Below is a small trained network, with its code and all its weights. Each question gives an input and a class and asks what happens when units are switched off, that is, made to give their printed mean instead of their output.

import numpy as np


def w(rows, s, z=0):
    codes = np.array(rows[::2]) - 128.0
    scale = np.full(codes.shape[1], s)
    scale[-1] = z or s
    return codes * scale


def f(y):
    return y / 2 * (1 + np.tanh(0.7978845608 * (y + 0.044715 * y**3)))


def log_softmax(a):
    a = a - a.max(-1, keepdims=True)
    return a - np.log(np.exp(a).sum(-1, keepdims=True))


def net(x, mask):
    res = np.array(x, float).reshape(1, 8) / 4 @ E
    y = f(res @ A[0][:, :-1].T + A[0][:, -1])
    res = res + np.where(mask, y, B[0][:, -1]) @ B[0][:, :-1]
    return log_softmax(res[-1] @ U[:, :-1].T + U[:, -1])


A, B = {}, {}
E = w([
[192,159,89,52,153,60,163,88,81,163,137],'x0',
[163,192,68,83,112,179,115,174,95,42,158],'x1',
[62,200,127,144,122,127,119,164,15,165,91],'x2',
[105,214,254,124,110,80,120,78,139,92,173],'x3',
[157,127,75,182,55,127,52,22,56,110,161],'x4',
[176,85,211,115,91,176,192,116,63,110,97],'x5',
[129,131,125,128,130,130,131,130,128,126,128],'x6',
[125,133,126,122,124,136,123,120,132,136,124],'x7',
],0.0081)
A[0] = w([
[199,143,96,32,150,55,163,88,70,170,117,36],'n1',
[98,147,174,62,240,135,211,228,181,128,101,3],'n2',
[196,94,126,107,133,132,125,106,212,77,142,71],'n3',
[146,199,66,47,80,183,142,191,119,3,179,80],'n4',
[53,96,153,195,77,209,85,169,151,78,95,55],'n5',
[158,77,114,130,111,150,149,104,205,83,179,68],'n6',
[55,193,52,144,195,61,47,139,204,142,191,83],'n7',
[93,212,240,112,161,97,120,72,128,75,207,25],'n8',
[84,184,121,154,108,148,116,168,58,157,86,40],'n9',
[152,97,197,103,53,179,199,121,82,116,128,36],'n10',
[57,180,114,127,105,129,137,160,78,152,75,55],'n11',
],0.0068,0.0041)
B[0] = w([
[95,184,97,135,168,59,98,172,250,34,118,215],'n1',
[167,141,88,209,78,139,36,17,72,112,141,253],'n2',
[119,119,194,75,196,124,87,146,45,176,186,183],'n3',
[41,77,144,158,61,73,188,97,170,201,131,247],'n4',
[140,216,108,150,206,20,121,145,212,69,132,228],'n5',
[118,152,169,73,164,113,88,146,55,143,176,180],'n6',
[205,100,188,89,45,145,142,175,86,105,47,240],'n7',
[87,29,42,147,175,255,150,158,162,108,132,236],'n8',
[104,99,175,75,195,118,93,137,48,125,182,183],'n9',
[170,135,144,116,71,118,98,191,124,103,58,201],'n10',
[102,110,153,91,164,116,88,140,81,158,157,175],'n11',
],0.0091,0.0058)
U = w([
[117,207,116,133,204,59,118,166,203,36,118,83],'0',
[151,146,83,187,64,148,44,5,73,92,157,95],'1',
[99,111,198,38,211,128,100,162,63,180,180,61],'2',
[197,112,180,87,49,155,148,208,115,89,23,62],'3',
[102,27,18,135,200,233,166,175,149,143,103,136],'4',
[38,84,184,164,84,72,203,77,193,254,105,133],'5',
[136,143,128,134,141,135,159,125,134,138,124,254],'6',
[133,140,135,135,138,141,155,116,120,143,135,224],'7',
],0.0087,0.0082)

Each question gives the input, the list of numbers given to net, and the class t.
The units are the neurons (one row each of A and B). Each row of codes is followed by its name. A weight is (code - 128) times the scale printed after its matrix; where a second scale follows, it is the last column's (A, B and U).
mask holds one flag per neuron, in row order. A switched-off neuron (its flag False) gives its mean, the last column of its row in B, instead of its output. The means were averaged over made-up inputs and are rounded, as every weight is.
A unit's drop is (log p(t) with every unit on - log p(t) with that unit switched off) / (log p(t) with every unit on - log p(t) with every unit switched off).
The circuit of an input: a set's keep is (log p(t) with only the set's units on - log p(t) with every unit switched off) / (log p(t) with every unit on - log p(t) with every unit switched off). Starting from all 11 units, units are removed one at a time, each time the one whose removal leaves the highest keep (on an exact tie, the one counted first), for as long as the keep stays at least 0.8.
circuit, biggest first: the units of the circuit, biggest drop first
top k neurons: the k neurons with the biggest drops, biggest first
drop when u is switched off: that unit's drop, to one decimal
input [8,1,0,2,5,-6,1,7], class 0: circuit, biggest first	n1
input [6,3,-7,6,6,6,-3,3], class 2: top 4 neurons	n3, n2, n6, n5
input [-1,-3,-7,8,5,-7,-5,-7], class 4: top 2 neurons	n8, n2
input [-7,-3,1,-5,5,4,-6,0], class 0: top 2 neurons	n5, n2
input [3,3,1,-8,6,-8,-4,4], class 3: top 3 neurons	n7, n2, n8
input [2,-4,7,1,-6,-4,0,6], class 2: top 2 neurons	n11, n9
input [-8,-6,-8,7,6,5,-1,3], class 0: top 2 neurons	n5, n2
input [-3,-6,8,-7,-3,-1,-8,-5], class 2: circuit, biggest first	n9, n11
input [-5,-7,7,-4,-7,-3,-7,5], class 1: top 2 neurons	n2, n4
input [-7,8,5,-6,7,7,5,-1], class 5: top 2 neurons	n4, n2
input [-6,-2,8,-2,7,5,4,5], class 2: top 4 neurons	n9, n2, n11, n1
input [1,1,-2,4,-3,1,-3,-3], class 4: top 2 neurons	n8, n5
input [5,7,-3,4,1,0,0,-4], class 5: top 2 neurons	n4, n5
input [4,-2,-6,-3,5,8,1,-7], class 3: circuit, biggest first	n10
input [1,-7,0,5,5,7,-6,7], class 3: drop when n10 is switched off	0.8
input [-6,-8,-5,8,-6,7,2,5], class 4: drop when n7 is switched off	0.1
input [8,8,-5,-5,6,-3,1,8], class 0: drop when n1 is switched off	1.5
